Below is a small trained network, with its code and all its weights. Each question gives an input and a class and asks what happens when units are switched off, that is, made to give their printed mean instead of their output.

import numpy as np


def w(rows, s, z=0):
    codes = np.array(rows[::2]) - 128.0
    scale = np.full(codes.shape[1], s)
    scale[-1] = z or s
    return codes * scale


def norm(h):
    return h / np.sqrt((h * h).mean(-1, keepdims=True) + 1e-5)


def f(y):
    return np.maximum(y, 0)


def log_softmax(a):
    a = a - a.max(-1, keepdims=True)
    return a - np.log(np.exp(a).sum(-1, keepdims=True))


def net(x, mask):
    res = np.array(x, float).reshape(1, 4) / 4 @ E
    u = 0
    for l in range(2):
        y = f(norm(res) @ A[l][:, :-1].T + A[l][:, -1])
        res = res + np.where(mask[u : u + 4], y, B[l][:, -1]) @ B[l][:, :-1]
        u += 4
    return log_softmax(norm(res)[-1] @ U[:, :-1].T + U[:, -1])


A, B = {}, {}
E = w([
[130,146,138,146],'x0',
[255,71,165,96],'x1',
[201,167,14,95],'x2',
[125,102,111,104],'x3',
],0.0073)
A[0] = w([
[214,209,3,148,77],'L0N1',
[35,203,137,185,254],'L0N2',
[228,80,140,136,60],'L0N3',
[59,235,111,82,85],'L0N4',
],0.0081,0.0044)
B[0] = w([
[50,190,175,37,220],'L0N1',
[182,41,125,65,254],'L0N2',
[193,60,117,254,182],'L0N3',
[168,100,87,245,185],'L0N4',
],0.0086,0.0073)
A[1] = w([
[35,63,18,179,253],'L1N1',
[114,122,173,34,132],'L1N2',
[146,100,82,29,143],'L1N3',
[100,63,254,75,122],'L1N4',
],0.0087,0.0018)
B[1] = w([
[218,75,168,164,235],'L1N1',
[99,181,128,93,188],'L1N2',
[69,186,175,157,222],'L1N3',
[90,248,54,87,253],'L1N4',
],0.012,0.0059)
U = w([
[70,236,107,54,250],'0',
[217,2,146,230,6],'1',
],0.008,0.00013)

Each question gives the input, the list of numbers given to net, and the class t.
The units are the neurons (one row each of A and B). Each row of codes is followed by its name. A weight is (code - 128) times the scale printed after its matrix; where a second scale follows, it is the last column's (A, B and U).
mask holds one flag per neuron, layer by layer. A switched-off neuron (its flag False) gives its mean, the last column of its row in B, instead of its output. The means were averaged over made-up inputs and are rounded, as every weight is.
A unit's drop is (log p(t) with every unit on - log p(t) with that unit switched off) / (log p(t) with every unit on - log p(t) with every unit switched off).
The circuit of an input: a set's keep is (log p(t) with only the set's units on - log p(t) with every unit switched off) / (log p(t) with every unit on - log p(t) with every unit switched off). Starting from all 8 units, units are removed one at a time, each time the one whose removal leaves the highest keep (on an exact tie, the one counted first), for as long as the keep stays at least 0.8.
units of the circuit, in order: the units of the circuit, biggest drop first
k most important neurons: the k neurons with the biggest drops, biggest first
top k neurons in layer l: the k neurons of layer l with the biggest drops, biggest first
drop of u: that unit's drop, to one decimal
input [0,-7,-5,3], class 1: units of the circuit, in order => L0N1, L1N1
input [-2,-4,-1,-6], class 1: 2 most important neurons => L0N4, L0N1
input [-6,-7,-6,6], class 1: units of the circuit, in order => L1N1
input [2,6,-6,0], class 0: 4 most important neurons => L1N4, L0N4, L1N1, L0N2
input [-4,1,0,-8], class 1: top 2 neurons in layer 0 => L0N1, L0N3
input [7,-6,-4,0], class 1: 3 most important neurons => L0N1, L0N4, L1N1
input [6,-6,-2,-5], class 1: 2 most important neurons => L0N4, L0N1
input [-8,-3,2,-7], class 1: 2 most important neurons => L0N4, L1N4
input [2,4,-7,-8], class 0: drop of L1N4 => 0.3
input [-3,6,-6,-5], class 0: drop of L1N1 => 0.8
input [2,4,-5,2], class 0: drop of L0N4 => 0.4
